Below is a small trained network, with its code and all its weights. Each question gives an input and a class and asks what happens when units are switched off, that is, made to give their printed mean instead of their output.

import numpy as np


def w(rows, s, z=0):
    codes = np.array(rows[::2]) - 128.0
    scale = np.full(codes.shape[1], s)
    scale[-1] = z or s
    return codes * scale


def f(y):
    return np.maximum(y, 0)


def log_softmax(a):
    a = a - a.max(-1, keepdims=True)
    return a - np.log(np.exp(a).sum(-1, keepdims=True))


def net(x, mask):
    res = np.array(x, float).reshape(1, 8) / 4 @ E
    y = f(res @ A[0][:, :-1].T + A[0][:, -1])
    res = res + np.where(mask, y, B[0][:, -1]) @ B[0][:, :-1]
    return log_softmax(res[-1] @ U[:, :-1].T + U[:, -1])


A, B = {}, {}
E = w([
[130,130,132,130,130,127],'x0',
[49,73,207,63,45,91],'x1',
[134,136,138,123,132,132],'x2',
[127,128,130,130,129,126],'x3',
[194,76,103,44,188,38],'x4',
[131,132,133,126,129,130],'x5',
[216,23,171,164,96,197],'x6',
[205,180,108,163,12,49],'x7',
],0.012)
A[0] = w([
[59,192,141,168,108,154,39],'neuron 0',
[97,86,211,108,65,138,132],'neuron 1',
[81,150,181,229,74,219,4],'neuron 2',
[149,122,64,130,131,178,20],'neuron 3',
[70,221,122,125,117,140,140],'neuron 4',
[81,135,185,55,81,82,61],'neuron 5',
[207,164,80,196,161,149,114],'neuron 6',
[49,240,73,74,158,67,172],'neuron 7',
[116,125,152,189,78,220,45],'neuron 8',
[154,171,150,178,66,85,128],'neuron 9',
[82,62,205,100,44,100,131],'neuron 10',
[149,84,139,117,142,180,205],'neuron 11',
[195,58,122,53,192,25,50],'neuron 12',
[183,92,164,153,114,182,131],'neuron 13',
[56,198,116,184,90,157,70],'neuron 14',
[133,171,135,138,81,86,80],'neuron 15',
[37,235,128,105,134,123,128],'neuron 16',
[181,176,111,203,164,145,87],'neuron 17',
[171,164,39,211,199,181,155],'neuron 18',
[20,98,155,122,250,196,58],'neuron 19',
[74,100,203,113,82,120,116],'neuron 20',
[187,166,117,159,43,71,62],'neuron 21',
[67,95,166,116,74,103,117],'neuron 22',
[184,55,185,192,73,214,141],'neuron 23',
[83,111,176,125,187,191,19],'neuron 24',
[63,182,104,113,139,69,105],'neuron 25',
[189,192,134,182,29,68,87],'neuron 26',
[203,28,123,118,99,165,113],'neuron 27',
],0.013,0.0039)
B[0] = w([
[231,155,67,83,184,97,179],'neuron 0',
[108,198,221,158,178,176,197],'neuron 1',
[220,169,68,68,189,68,218],'neuron 2',
[87,156,132,166,125,142,157],'neuron 3',
[175,60,179,164,132,55,183],'neuron 4',
[107,223,146,185,197,166,184],'neuron 5',
[89,202,165,205,187,180,208],'neuron 6',
[157,64,204,207,66,76,226],'neuron 7',
[210,142,80,67,207,49,197],'neuron 8',
[68,71,90,96,89,194,179],'neuron 9',
[120,199,191,177,197,209,211],'neuron 10',
[102,98,110,145,78,102,187],'neuron 11',
[252,139,24,60,229,64,232],'neuron 12',
[97,83,154,158,62,69,193],'neuron 13',
[185,114,84,94,199,88,190],'neuron 14',
[100,92,103,84,88,170,161],'neuron 15',
[134,70,187,131,74,76,200],'neuron 16',
[88,194,143,157,141,160,191],'neuron 17',
[97,230,197,189,153,221,236],'neuron 18',
[47,87,100,10,60,198,251],'neuron 19',
[86,152,138,150,185,188,189],'neuron 20',
[86,99,92,50,87,169,193],'neuron 21',
[134,181,196,136,141,176,182],'neuron 22',
[150,67,227,154,48,4,235],'neuron 23',
[61,88,87,76,81,164,195],'neuron 24',
[165,56,186,189,140,108,183],'neuron 25',
[42,76,80,45,106,170,207],'neuron 26',
[177,86,170,162,60,67,211],'neuron 27',
],0.011,0.022)
U = w([
[124,52,192,217,45,35,253],'0',
[69,224,152,216,176,210,84],'1',
[12,60,63,9,56,197,48],'2',
[227,153,33,80,207,52,138],'3',
],0.013,0.0058)

Each question gives the input, the list of numbers given to net, and the class t.
The units are the neurons (one row each of A and B). Each row of codes is followed by its name. A weight is (code - 128) times the scale printed after its matrix; where a second scale follows, it is the last column's (A, B and U).
mask holds one flag per neuron, in row order. A switched-off neuron (its flag False) gives its mean, the last column of its row in B, instead of its output. The means were averaged over made-up inputs and are rounded, as every weight is.
A unit's drop is (log p(t) with every unit on - log p(t) with that unit switched off) / (log p(t) with every unit on - log p(t) with every unit switched off).
The circuit of an input: a set's keep is (log p(t) with only the set's units on - log p(t) with every unit switched off) / (log p(t) with every unit on - log p(t) with every unit switched off). Starting from the 12 units with the biggest drops (on a tie, the unit counted first), units are removed one at a time, each time the one whose removal leaves the highest keep (on an exact tie, the one counted first), for as long as the keep stays at least 0.8.
circuit, biggest first: the units of the circuit, biggest drop first
top k neurons: the k neurons with the biggest drops, biggest first
drop of u: that unit's drop, to one decimal
input [4,-4,-6,-4,-8,4,7,-5], class 3: circuit, biggest first => neuron 2
input [1,-7,-4,0,7,-6,4,4], class 1: top 4 neurons => neuron 6; neuron 18; neuron 2; neuron 8
input [5,3,-4,0,4,-8,3,1], class 3: top 3 neurons => neuron 12; neuron 7; neuron 18
input [-8,0,3,1,-1,-2,-3,-3], class 0: top 3 neurons => neuron 26; neuron 7; neuron 21
input [-1,-7,-2,-3,-2,4,-5,7], class 1: top 2 neurons => neuron 6; neuron 18
input [-2,-2,5,8,0,3,-1,-1], class 1: top 2 neurons => neuron 23; neuron 27
input [5,-8,4,0,6,-6,-1,8], class 1: top 4 neurons => neuron 6; neuron 18; neuron 19; neuron 17
input [-5,1,4,-6,-7,3,-7,-5], class 0: top 3 neurons => neuron 7; neuron 16; neuron 12
input [4,6,-6,-1,-7,-1,1,-3], class 3: top 3 neurons => neuron 2; neuron 8; neuron 18
input [-3,-6,1,8,6,7,-6,-5], class 0: top 3 neurons => neuron 7; neuron 10; neuron 2
input [-8,8,4,-1,-8,-5,-5,7], class 1: top 2 neurons => neuron 10; neuron 5
input [1,1,1,2,4,0,0,4], class 2: circuit, biggest first => neuron 26; neuron 21
input [8,2,-5,3,-5,8,-5,-1], class 0: top 3 neurons => neuron 12; neuron 7; neuron 16
input [-5,-7,7,7,-2,-4,5,-8], class 2: circuit, biggest first => neuron 19
input [-1,6,4,1,8,-4,-5,3], class 3: drop of neuron 12 => 8.6
input [2,-3,8,-3,-1,-7,1,-4], class 2: drop of neuron 19 => 0.5
input [-5,-7,8,-8,-4,1,-8,6], class 0: drop of neuron 16 => 0.5
